Below is a small trained network, with its code and all its weights. Each question gives an input and a target symbol and asks what happens when units are switched off, that is, made to give their printed mean instead of their output.

import numpy as np


def w(rows, s, z=0):
    codes = np.array(rows[::2]) - 128.0
    scale = np.full(codes.shape[1], s)
    scale[-1] = z or s
    return codes * scale


def norm(h):
    return h / np.sqrt((h * h).mean(-1, keepdims=True) + 1e-5)


def softmax(a):
    e = np.exp(a - a.max(-1, keepdims=True))
    return e / e.sum(-1, keepdims=True)


def log_softmax(a):
    a = a - a.max(-1, keepdims=True)
    return a - np.log(np.exp(a).sum(-1, keepdims=True))


def net(x, mask):
    ids = ['γδζημξσφ'.index(c) for c in x.split()]
    T = len(ids)
    res = E[ids] + P[:T]
    u = 0
    for l in range(3):
        r = norm(res)
        for j in range(3):
            rows = slice(2 * j, 2 * j + 2)
            q, k, v = (r @ M[l][rows].T for M in (Q, K, V))
            z = softmax(np.where(np.tri(T) > 0, q @ k.T / 2**0.5, -1e9)) @ v
            o = O[l][rows]
            res = res + np.where(mask[u + j], z, o[:, -1]) @ o[:, :-1]
        u += 3
    return log_softmax(norm(res)[-1] @ U[:, :-1].T + U[:, -1])


Q, K, V, O = {}, {}, {}, {}
E = w([
[148,142,76,171,125,143,225,125,98,129],'γ',
[61,59,102,106,109,209,154,136,122,93],'δ',
[158,225,116,76,120,155,165,169,168,155],'ζ',
[105,123,128,109,83,208,143,124,93,168],'η',
[102,127,112,207,144,133,74,143,147,125],'μ',
[139,68,69,152,188,150,92,99,136,191],'ξ',
[40,108,64,168,185,120,197,164,148,253],'σ',
[187,109,63,64,91,87,134,160,126,174],'φ',
],0.027)
P = w([
[53,134,38,154,190,171,139,39,169,200],'0',
[85,140,2,199,85,176,146,146,184,198],'1',
[117,108,57,161,133,186,89,144,191,155],'2',
[113,119,78,157,140,180,109,120,124,118],'3',
[137,114,93,122,117,171,141,139,113,103],'4',
[107,131,103,126,111,133,127,82,130,90],'5',
[107,85,167,112,91,132,147,76,150,77],'6',
[121,130,139,163,91,114,117,45,189,55],'7',
[140,106,144,95,76,124,81,36,196,37],'8',
],0.0081)
Q[0] = w([
[118,176,147,165,95,255,138,113,119,75],'0.h0',
[161,103,116,166,168,94,50,119,139,111],'0.h0',
[120,146,176,164,160,118,61,132,143,100],'0.h1',
[238,132,119,74,179,115,88,108,162,155],'0.h1',
[145,168,177,47,85,190,186,135,93,92],'0.h2',
[173,177,77,158,104,97,167,134,143,82],'0.h2',
],0.059)
K[0] = w([
[203,216,102,62,116,54,157,152,114,194],'0.h0',
[174,15,90,163,180,129,77,62,88,177],'0.h0',
[180,162,115,223,126,87,65,132,126,114],'0.h1',
[254,162,100,61,125,75,108,147,126,202],'0.h1',
[128,139,205,60,72,172,101,133,133,5],'0.h2',
[196,180,82,93,70,32,123,139,180,97],'0.h2',
],0.045)
V[0] = w([
[174,74,35,67,116,82,108,89,129,141],'0.h0',
[113,198,153,22,182,113,109,118,175,96],'0.h0',
[183,104,26,99,65,143,130,103,151,214],'0.h1',
[88,66,47,57,168,181,162,133,156,91],'0.h1',
[90,116,28,188,191,115,158,164,175,193],'0.h2',
[164,85,134,124,75,2,117,128,148,37],'0.h2',
],0.032)
O[0] = w([
[110,87,66,137,190,113,104,95,85,43,180],'0.h0',
[216,192,99,142,160,91,146,120,230,101,83],'0.h0',
[185,69,6,70,116,125,103,114,132,176,254],'0.h1',
[193,19,138,167,156,162,185,143,167,93,242],'0.h1',
[87,133,77,192,171,60,145,231,147,157,190],'0.h2',
[201,129,191,52,158,36,111,155,107,79,13],'0.h2',
],0.015,0.049)
Q[1] = w([
[163,188,114,119,165,65,131,135,135,116],'1.h0',
[126,225,218,93,82,93,95,66,129,159],'1.h0',
[160,29,1,150,156,172,150,127,137,105],'1.h1',
[154,102,153,140,155,102,106,179,130,91],'1.h1',
[117,179,237,112,120,108,111,133,91,120],'1.h2',
[177,83,164,101,84,170,146,142,153,162],'1.h2',
],0.057)
K[1] = w([
[110,170,128,174,139,55,117,162,127,161],'1.h0',
[36,124,90,253,187,178,132,96,132,126],'1.h0',
[185,5,127,19,75,124,102,144,93,112],'1.h1',
[125,143,113,126,131,76,112,173,124,115],'1.h1',
[92,207,116,168,116,74,122,231,113,218],'1.h2',
[121,84,171,160,178,116,150,170,167,49],'1.h2',
],0.046)
V[1] = w([
[100,235,32,135,167,76,98,98,171,163],'1.h0',
[64,183,135,99,97,125,3,64,105,216],'1.h0',
[176,150,251,19,113,36,16,66,143,76],'1.h1',
[133,135,50,66,79,65,123,102,36,151],'1.h1',
[149,211,108,142,155,122,82,2,19,25],'1.h2',
[127,99,190,172,173,149,155,95,219,25],'1.h2',
],0.032)
O[1] = w([
[156,162,174,151,156,108,130,48,159,166,116],'1.h0',
[154,190,73,188,120,143,80,96,129,180,90],'1.h0',
[157,49,95,237,215,94,79,175,180,130,2],'1.h1',
[169,199,122,132,237,154,119,144,89,139,178],'1.h1',
[117,153,206,110,120,109,136,66,96,251,78],'1.h2',
[88,112,175,105,195,148,94,123,216,126,134],'1.h2',
],0.019,0.078)
Q[2] = w([
[131,149,35,125,147,183,114,36,130,161],'2.h0',
[174,121,222,253,30,103,12,127,148,125],'2.h0',
[186,78,164,157,133,205,139,71,210,126],'2.h1',
[138,165,158,147,142,179,209,26,148,109],'2.h1',
[121,163,157,182,27,72,127,136,149,137],'2.h2',
[135,140,151,124,119,119,53,156,68,198],'2.h2',
],0.041)
K[2] = w([
[209,168,155,146,146,170,169,90,75,158],'2.h0',
[84,94,81,133,57,125,134,193,2,196],'2.h0',
[49,167,97,160,124,24,109,189,108,198],'2.h1',
[97,98,167,173,118,94,90,206,132,161],'2.h1',
[92,167,141,191,66,109,154,148,117,25],'2.h2',
[168,202,62,123,107,75,149,103,153,97],'2.h2',
],0.042)
V[2] = w([
[210,118,240,117,155,195,157,155,161,75],'2.h0',
[208,255,114,75,143,141,201,125,179,189],'2.h0',
[143,162,118,94,111,128,77,64,94,15],'2.h1',
[116,172,196,188,205,151,80,131,92,124],'2.h1',
[118,73,39,185,137,83,68,141,202,177],'2.h2',
[188,121,105,239,147,169,228,153,104,86],'2.h2',
],0.042)
O[2] = w([
[13,60,93,61,123,104,163,69,103,88,126],'2.h0',
[96,130,175,158,252,45,109,2,115,146,169],'2.h0',
[189,92,158,149,117,139,105,104,97,36,164],'2.h1',
[124,184,121,88,86,151,216,141,67,107,2],'2.h1',
[116,133,16,89,64,198,104,137,66,133,76],'2.h2',
[191,166,55,143,209,37,150,109,93,196,158],'2.h2',
],0.019,0.058)
U = w([
[163,178,178,104,153,116,253,122,35,59,1],'γ',
[80,82,142,90,101,150,135,183,168,59,220],'δ',
[121,92,192,144,149,66,140,32,165,105,137],'ζ',
[94,146,114,131,77,215,95,50,78,144,70],'η',
[124,224,197,171,123,138,65,180,150,49,217],'μ',
[194,121,62,176,201,155,118,151,160,88,134],'ξ',
[94,162,108,124,142,99,240,171,165,202,101],'σ',
[233,136,172,72,118,116,145,172,139,153,105],'φ',
],0.0076,0.0036)

Each question gives the input, a string of symbols that net reads in full, and the target symbol t.
The units are the heads (2 rows each of Q, K, V and O). Each row of codes is followed by its name. A weight is (code - 128) times the scale printed after its matrix; where a second scale follows, it is the last column's (O and U).
mask holds one flag per head, layer by layer. A switched-off head (its flag False) gives its mean, the last column of its rows in O, instead of its output. The means were averaged over made-up inputs and are rounded, as every weight is.
A unit's drop is (log p(t) with every unit on - log p(t) with that unit switched off) / (log p(t) with every unit on - log p(t) with every unit switched off).
The circuit of an input: a set's keep is (log p(t) with only the set's units on - log p(t) with every unit switched off) / (log p(t) with every unit on - log p(t) with every unit switched off). Starting from all 9 units, units are removed one at a time, each time the one whose removal leaves the highest keep (on an exact tie, the one counted first), for as long as the keep stays at least 0.8.
units of the circuit, in order: the units of the circuit, biggest drop first
most important unit: the unit with the biggest drop
which heads matter: for each layer, one digit per head in row order, 1 if its drop is at least 0.15 and else 0, layers parted by /
drop when u is switched off: that unit's drop, to one decimal
input η γ ξ γ η σ η ζ σ, target ζ: most important unit -> 0.h0
input η μ γ φ η φ η γ, target γ: which heads matter -> 011 / 011 / 010
input η η σ, target σ: which heads matter -> 001 / 010 / 000
input ξ μ η γ φ η δ μ δ, target γ: which heads matter -> 111 / 011 / 010
input φ σ η δ, target σ: units of the circuit, in order -> (2.h1, 0.h2, 0.h0, 1.h2)
input η η η η ζ δ ξ, target δ: units of the circuit, in order -> (0.h2, 1.h0, 0.h1)
input φ σ η, target σ: units of the circuit, in order -> (2.h1, 0.h2, 1.h2, 0.h0)
input η η γ μ δ μ, target δ: units of the circuit, in order -> (2.h0, 1.h0, 0.h2)
input δ ζ μ, target ζ: units of the circuit, in order -> (0.h0, 2.h0)
input η η σ φ ξ η σ, target σ: units of the circuit, in order -> (0.h2, 0.h0)
input φ σ φ η, target η: which heads matter -> 101 / 000 / 001
input η η δ σ μ, target δ: which heads matter -> 010 / 010 / 000
input γ ζ γ μ, target ζ: units of the circuit, in order -> (2.h0, 0.h0)
input η η η σ η η η δ γ, target δ: which heads matter -> 001 / 000 / 000
input η η η δ η η η γ, target δ: most important unit -> 0.h1
input η η μ, target μ: units of the circuit, in order -> (0.h1, 2.h0)
input φ η δ δ δ σ γ η, target σ: units of the circuit, in order -> (2.h1, 0.h2)
input η η η η φ φ ζ μ γ, target ζ: which heads matter -> 100 / 001 / 100
input η η σ η δ σ, target δ: which heads matter -> 011 / 000 / 000
input δ η σ δ, target δ: most important unit -> 0.h1
input η σ ζ, target ζ: drop when 1.h1 is switched off -> 0.2
input η φ μ φ μ, target μ: drop when 2.h1 is switched off -> 0.0
input η η η η, target η: drop when 1.h0 is switched off -> 0.1
input φ γ δ η φ, target δ: drop when 1.h2 is switched off -> 0.5
